Small tables with named rows and columns. After each table, cells are looked up by row and column.

Table lifi
	san	lur	parusup	vonot	rukag	kitoziv	bim	muv	viluza
gipa	4739	4995	6929	4055	4644	4288	332	1309	283
meb	6225	6440	737	6480	7278	7439	3681	3058	2532
lok	4791	4406	1594	4397	4140	5550	7455	6464	7718

vonot of meb: 6480
muv of gipa: 1309
rukag of gipa: 4644
muv of lok: 6464
kitoziv of gipa: 4288
kitoziv of meb: 7439
viluza of meb: 2532
bim of lok: 7455
rukag of lok: 4140
rukag of meb: 7278
lur of gipa: 4995
bim of meb: 3681
parusup of lok: 1594
lur of meb: 6440
Which row has the largest vonot? meb

gipa.tsv
	som	mida	tud	lag	tivikov	duviru
fur	-532	120	-625	-299	-218	85
kodo	111	345	459	-142	-694	-370
kapak	-168	180	63	-315	-821	279
did	550	-376	45	63	-158	796

tud of did = 45
tud of fur = -625
lag of fur = -299
mida of kapak = 180
mida of fur = 120
tivikov of did = -158
mida of did = -376
som of kodo = 111
tivikov of kapak = -821
som of fur = -532
mida of kodo = 345
duviru of kodo = -370
tud of kodo = 459
duviru of kapak = 279
duviru of fur = 85
duviru of did = 796
lag of kodo = -142
tud of kapak = 63

vep =
,numi,gif
zud,1.71,9.33
ves,7.56,7.91
memus,6.66,7.93
kezufa,9.31,1.69

memus, gif => 7.93
kezufa, gif => 1.69
ves, gif => 7.91
zud, gif => 9.33
memus, numi => 6.66
zud, numi => 1.71
kezufa, numi => 9.31
ves, numi => 7.56
Which row has the largest gif? zud

Table kulo
         depufos   fum  vogoto  lidega  savadu  torok   duv  somup
mezat       4489  2002    6892    4003    4635   4448  4759   4547
pev         4425  7274    8284    7254    4745   4585  4673   4712
vaf         4639  7008    6689    6872    4793   4763  4685   4800
ver         4655  7177    6361    7960    4815   4753  4633   4867
kogafin     4822  4891    2422    6216    4803   4685  4702   4914
dupid       4559  7739    6301    4982    4758   4695  4804   4707

vaf, depufos => 4639
vaf, lidega => 6872
pev, savadu => 4745
kogafin, lidega => 6216
dupid, savadu => 4758
vaf, torok => 4763
mezat, duv => 4759
ver, torok => 4753
dupid, vogoto => 6301
pev, fum => 7274
mezat, somup => 4547
ver, duv => 4633
Which row has the largest torok? vaf

mukavo
cols = sela, vorino
masiti: [-77, 37]
laragip: [-32, 39]
dafe: [-75, -72]
zesil: [-70, -44]
puzavam: [50, 7]

sela of laragip = -32
sela of zesil = -70
vorino of zesil = -44
sela of puzavam = 50
vorino of puzavam = 7
vorino of masiti = 37
sela of masiti = -77
vorino of laragip = 39
sela of dafe = -75
vorino of dafe = -72

mamog
|  | zefi | kivorin | nenu | gigak |
|---|---|---|---|---|
| von | 4.65 | 6.71 | 7.69 | 7.47 |
| bub | 0.53 | 6.80 | 6.77 | 7.79 |
| digikan | 2.98 | 6.70 | 7.53 | 7.62 |
| pivitur | 6.71 | 6.92 | 5.81 | 7.17 |
| vafido | 0.81 | 6.75 | 7.05 | 7.78 |
| mose | 1.70 | 6.89 | 6.24 | 7.65 |
| gemi | 0.84 | 6.84 | 6.49 | 7.74 |
| tir | 4.78 | 6.93 | 5.88 | 7.35 |
| zes | 8.70 | 6.88 | 5.81 | 6.96 |
| sosid | 3.05 | 6.92 | 6.03 | 7.51 |
| tafesuf | 1.63 | 6.71 | 7.31 | 7.72 |

vafido, kivorin -> 6.75
vafido, gigak -> 7.78
mose, zefi -> 1.70
digikan, kivorin -> 6.70
bub, kivorin -> 6.80
zes, zefi -> 8.70
zes, nenu -> 5.81
gemi, gigak -> 7.74
tir, zefi -> 4.78
mose, nenu -> 6.24
digikan, zefi -> 2.98
bub, nenu -> 6.77
digikan, gigak -> 7.62
pivitur, kivorin -> 6.92
tafesuf, kivorin -> 6.71
vafido, zefi -> 0.81
gemi, nenu -> 6.49

